Here is a tiny trained network, its code and every weight. The questions are about switching its units off for an input and a target symbol, where a switched-off unit gives its printed mean instead of its output.

import numpy as np


def w(rows, s, z=0):
    codes = np.array(rows[::2]) - 128.0
    scale = np.full(codes.shape[1], s)
    scale[-1] = z or s
    return codes * scale


def f(y):
    return y / 2 * (1 + np.tanh(0.7978845608 * (y + 0.044715 * y**3)))


def softmax(a):
    e = np.exp(a - a.max(-1, keepdims=True))
    return e / e.sum(-1, keepdims=True)


def log_softmax(a):
    a = a - a.max(-1, keepdims=True)
    return a - np.log(np.exp(a).sum(-1, keepdims=True))


def net(x, mask):
    ids = ['ΠΨαβγεζλμξτφ'.index(c) for c in x.split()]
    T = len(ids)
    res = E[ids] + P[:T]
    q, k, v = (res @ M[0].T for M in (Q, K, V))
    z = softmax(np.where(np.tri(T) > 0, q @ k.T / 3**0.5, -1e9)) @ v
    res = res + np.where(mask[0], z, O[0][:, -1]) @ O[0][:, :-1]
    y = f(res @ A[0][:, :-1].T + A[0][:, -1])
    res = res + np.where(mask[1:13], y, B[0][:, -1]) @ B[0][:, :-1]
    return log_softmax(res[-1] @ U[:, :-1].T + U[:, -1])


Q, K, V, O, A, B = {}, {}, {}, {}, {}, {}
E = w([
[173,116,47],'Π',
[76,197,70],'Ψ',
[151,223,232],'α',
[202,88,154],'β',
[241,58,75],'γ',
[159,175,133],'ε',
[59,209,11],'ζ',
[163,140,97],'λ',
[195,107,98],'μ',
[67,199,132],'ξ',
[170,101,100],'τ',
[99,126,204],'φ',
],0.011)
P = w([
[225,212,138],'0',
[159,9,72],'1',
[176,212,125],'2',
[146,13,78],'3',
[141,119,102],'4',
[131,24,85],'5',
],0.015)
Q[0] = w([
[132,7,71],'head 1',
[16,79,150],'head 1',
[68,85,183],'head 1',
],0.015)
K[0] = w([
[3,127,157],'head 1',
[88,69,69],'head 1',
[131,46,181],'head 1',
],0.016)
V[0] = w([
[32,143,4],'head 1',
[23,230,199],'head 1',
[200,145,15],'head 1',
],0.011)
O[0] = w([
[167,174,33,117],'head 1',
[87,212,124,66],'head 1',
[254,159,138,248],'head 1',
],0.014,0.012)
A[0] = w([
[109,31,69,79],'neuron 1',
[124,8,127,238],'neuron 2',
[190,127,117,103],'neuron 3',
[106,166,150,111],'neuron 4',
[155,203,139,151],'neuron 5',
[173,104,119,76],'neuron 6',
[132,224,100,63],'neuron 7',
[139,168,152,83],'neuron 8',
[142,202,84,70],'neuron 9',
[153,173,99,2],'neuron 10',
[124,150,246,71],'neuron 11',
[192,119,95,97],'neuron 12',
],0.011,0.0077)
B[0] = w([
[90,183,149,175],'neuron 1',
[148,198,133,233],'neuron 2',
[102,95,115,242],'neuron 3',
[93,117,164,130],'neuron 4',
[67,126,80,178],'neuron 5',
[73,117,135,208],'neuron 6',
[166,136,163,160],'neuron 7',
[79,90,120,139],'neuron 8',
[146,110,174,169],'neuron 9',
[96,117,247,152],'neuron 10',
[138,132,65,168],'neuron 11',
[80,98,140,253],'neuron 12',
],0.011,0.021)
U = w([
[102,115,212,3],'Π',
[117,149,132,160],'Ψ',
[180,94,171,36],'α',
[147,122,133,119],'β',
[72,140,137,95],'γ',
[130,135,189,91],'ε',
[151,234,130,171],'ζ',
[75,54,141,63],'λ',
[235,194,136,150],'μ',
[156,130,127,116],'ξ',
[131,109,53,216],'τ',
[197,207,7,208],'φ',
],0.011,0.0047)

Each question gives the input, a string of symbols that net reads in full, and the target symbol t.
The units are the heads (3 rows each of Q, K, V and O) and the neurons (one row each of A and B). Each row of codes is followed by its name. A weight is (code - 128) times the scale printed after its matrix; where a second scale follows, it is the last column's (O, A, B and U).
mask holds one flag per unit, heads first, then neurons. A switched-off unit (its flag False) gives its mean, the last column of its rows in O or B, instead of its output. The means were averaged over made-up inputs and are rounded, as every weight is.
A unit's drop is (log p(t) with every unit on - log p(t) with that unit switched off) / (log p(t) with every unit on - log p(t) with every unit switched off).
The circuit of an input: a set's keep is (log p(t) with only the set's units on - log p(t) with every unit switched off) / (log p(t) with every unit on - log p(t) with every unit switched off). Starting from the 12 units with the biggest drops (on a tie, the unit counted first), units are removed one at a time, each time the one whose removal leaves the highest keep (on an exact tie, the one counted first), for as long as the keep stays at least 0.8.
units of the circuit, in order: the units of the circuit, biggest drop first
k most important neurons: the k neurons with the biggest drops, biggest first
drop when u is switched off: that unit's drop, to one decimal
input φ φ τ β, target ζ: units of the circuit, in order -> [neuron 2; head 1; neuron 1; neuron 12]
input γ μ τ, target α: units of the circuit, in order -> [head 1]
input γ γ ξ μ, target φ: 2 most important neurons -> [neuron 12; neuron 6]
input Π ξ γ τ τ γ, target φ: units of the circuit, in order -> [neuron 2; head 1]
input α γ ε, target γ: units of the circuit, in order -> [head 1; neuron 11]
input λ Ψ ξ Π, target φ: 4 most important neurons -> [neuron 12; neuron 6; neuron 3; neuron 10]
input β Ψ β φ β, target μ: 2 most important neurons -> [neuron 2; neuron 12]
input ε ε λ, target φ: 2 most important neurons -> [neuron 11; neuron 12]
input γ α ξ β, target φ: 3 most important neurons -> [neuron 12; neuron 10; neuron 6]
input ε ξ ε, target φ: 3 most important neurons -> [neuron 11; neuron 12; neuron 10]
input β λ ξ β μ, target ζ: 2 most important neurons -> [neuron 12; neuron 3]
input γ α β τ ε, target μ: 3 most important neurons -> [neuron 2; neuron 5; neuron 12]
input μ β α ζ, target λ: 3 most important neurons -> [neuron 12; neuron 10; neuron 2]
input ξ Π ξ β λ, target ζ: units of the circuit, in order -> [head 1]
input ξ φ Π τ, target ζ: 2 most important neurons -> [neuron 2; neuron 1]
input Π τ β ξ τ μ, target φ: drop when neuron 2 is switched off -> 0.2
input ζ Ψ γ, target Π: drop when head 1 is switched off -> 0.8
input λ β λ, target τ: drop when neuron 10 is switched off -> 0.2
